Below are the code and all the weights of a small trained network. Each question names an input and a class and asks about switching units off, where a switched-off unit gives its printed mean instead of its output.

import numpy as np


def w(rows, s, z=0):
    codes = np.array(rows[::2]) - 128.0
    scale = np.full(codes.shape[1], s)
    scale[-1] = z or s
    return codes * scale


def norm(h):
    return h / np.sqrt((h * h).mean(-1, keepdims=True) + 1e-5)


def f(y):
    return np.maximum(y, 0)


def log_softmax(a):
    a = a - a.max(-1, keepdims=True)
    return a - np.log(np.exp(a).sum(-1, keepdims=True))


def net(x, mask):
    res = np.array(x, float).reshape(1, 8) / 4 @ E
    u = 0
    for l in range(3):
        y = f(norm(res) @ A[l][:, :-1].T + A[l][:, -1])
        res = res + np.where(mask[u : u + 4], y, B[l][:, -1]) @ B[l][:, :-1]
        u += 4
    return log_softmax(norm(res)[-1] @ U[:, :-1].T + U[:, -1])


A, B = {}, {}
E = w([
[107,67,236],'x0',
[130,125,125],'x1',
[246,205,241],'x2',
[123,137,131],'x3',
[152,184,20],'x4',
[126,139,132],'x5',
[123,140,132],'x6',
[124,135,132],'x7',
],0.011)
A[0] = w([
[1,85,55,255],'L0N0',
[116,122,70,77],'L0N1',
[155,4,145,156],'L0N2',
[182,194,65,164],'L0N3',
],0.0078)
B[0] = w([
[26,222,150,254],'L0N0',
[96,154,112,137],'L0N1',
[94,254,196,175],'L0N2',
[114,8,98,194],'L0N3',
],0.0088,0.0089)
A[1] = w([
[143,197,128,133],'L1N0',
[225,151,6,22],'L1N1',
[200,208,92,66],'L1N2',
[112,133,35,251],'L1N3',
],0.011,0.0024)
B[1] = w([
[95,160,104,193],'L1N0',
[251,203,180,232],'L1N1',
[195,109,120,204],'L1N2',
[142,202,154,253],'L1N3',
],0.013,0.0048)
A[2] = w([
[75,83,201,99],'L2N0',
[184,143,180,87],'L2N1',
[183,181,163,254],'L2N2',
[32,4,131,88],'L2N3',
],0.015,0.0067)
B[2] = w([
[149,158,131,165],'L2N0',
[181,23,70,181],'L2N1',
[47,8,64,253],'L2N2',
[250,243,225,145],'L2N3',
],0.011,0.013)
U = w([
[27,182,120,252],'0',
[149,45,88,254],'1',
[94,206,3,29],'2',
[231,140,46,77],'3',
[77,185,246,40],'4',
[138,49,224,40],'5',
],0.022,0.0051)

Each question gives the input, the list of numbers given to net, and the class t.
The units are the neurons (one row each of A and B). Each row of codes is followed by its name. A weight is (code - 128) times the scale printed after its matrix; where a second scale follows, it is the last column's (A, B and U).
mask holds one flag per neuron, layer by layer. A switched-off neuron (its flag False) gives its mean, the last column of its row in B, instead of its output. The means were averaged over made-up inputs and are rounded, as every weight is.
A unit's drop is (log p(t) with every unit on - log p(t) with that unit switched off) / (log p(t) with every unit on - log p(t) with every unit switched off).
The circuit of an input: a set's keep is (log p(t) with only the set's units on - log p(t) with every unit switched off) / (log p(t) with every unit on - log p(t) with every unit switched off). Starting from all 12 units, units are removed one at a time, each time the one whose removal leaves the highest keep (on an exact tie, the one counted first), for as long as the keep stays at least 0.8.
units of the circuit, in order: the units of the circuit, biggest drop first
most important unit: the unit with the biggest drop
k most important neurons of layer l: the k neurons of layer l with the biggest drops, biggest first
drop when u is switched off: that unit's drop, to one decimal
input [-5,5,-1,-7,-1,-2,0,-1], class 0: most important unit : L0N0
input [2,3,0,1,6,7,0,-3], class 0: units of the circuit, in order : (L2N1 L1N2 L0N3)
input [1,-1,-7,-5,8,-3,2,-3], class 0: units of the circuit, in order : (L0N0 L2N1)
input [-5,2,0,4,-2,-3,8,4], class 0: units of the circuit, in order : (L2N1 L1N1)
input [8,4,0,-8,5,-2,-1,7], class 0: units of the circuit, in order : (L0N2 L1N1)
input [1,-2,0,0,-5,3,-4,6], class 4: 3 most important neurons of layer 1 : (L1N1 L1N2 L1N3)
input [2,8,-5,7,-2,-6,4,-4], class 4: 3 most important neurons of layer 2 : (L2N2 L2N3 L2N1)
input [-8,4,2,6,-2,6,-1,7], class 1: units of the circuit, in order : (L2N2 L0N3)
input [-7,-2,-4,-1,0,-4,-2,-4], class 0: units of the circuit, in order : (L0N0 L2N1)
input [1,-5,-2,-5,-2,-6,-5,6], class 4: 2 most important neurons of layer 2 : (L2N2 L2N1)
input [1,4,3,4,7,3,7,0], class 1: 2 most important neurons of layer 2 : (L2N2 L2N1)
input [0,6,-3,2,-4,-8,2,-4], class 0: 3 most important neurons of layer 0 : (L0N0 L0N2 L0N3)
input [4,-6,0,2,-4,5,-5,-3], class 4: 2 most important neurons of layer 1 : (L1N1 L1N2)
input [-7,-8,4,-1,-1,-7,0,2], class 1: units of the circuit, in order : (L2N2)
input [-2,-1,1,2,8,-6,3,2], class 3: drop when L0N0 is switched off : 0.1
input [-3,-1,-1,-2,0,7,-5,-2], class 0: drop when L2N1 is switched off : 0.2
input [0,-8,-3,-7,-4,0,-7,-3], class 0: drop when L0N3 is switched off : 0.4
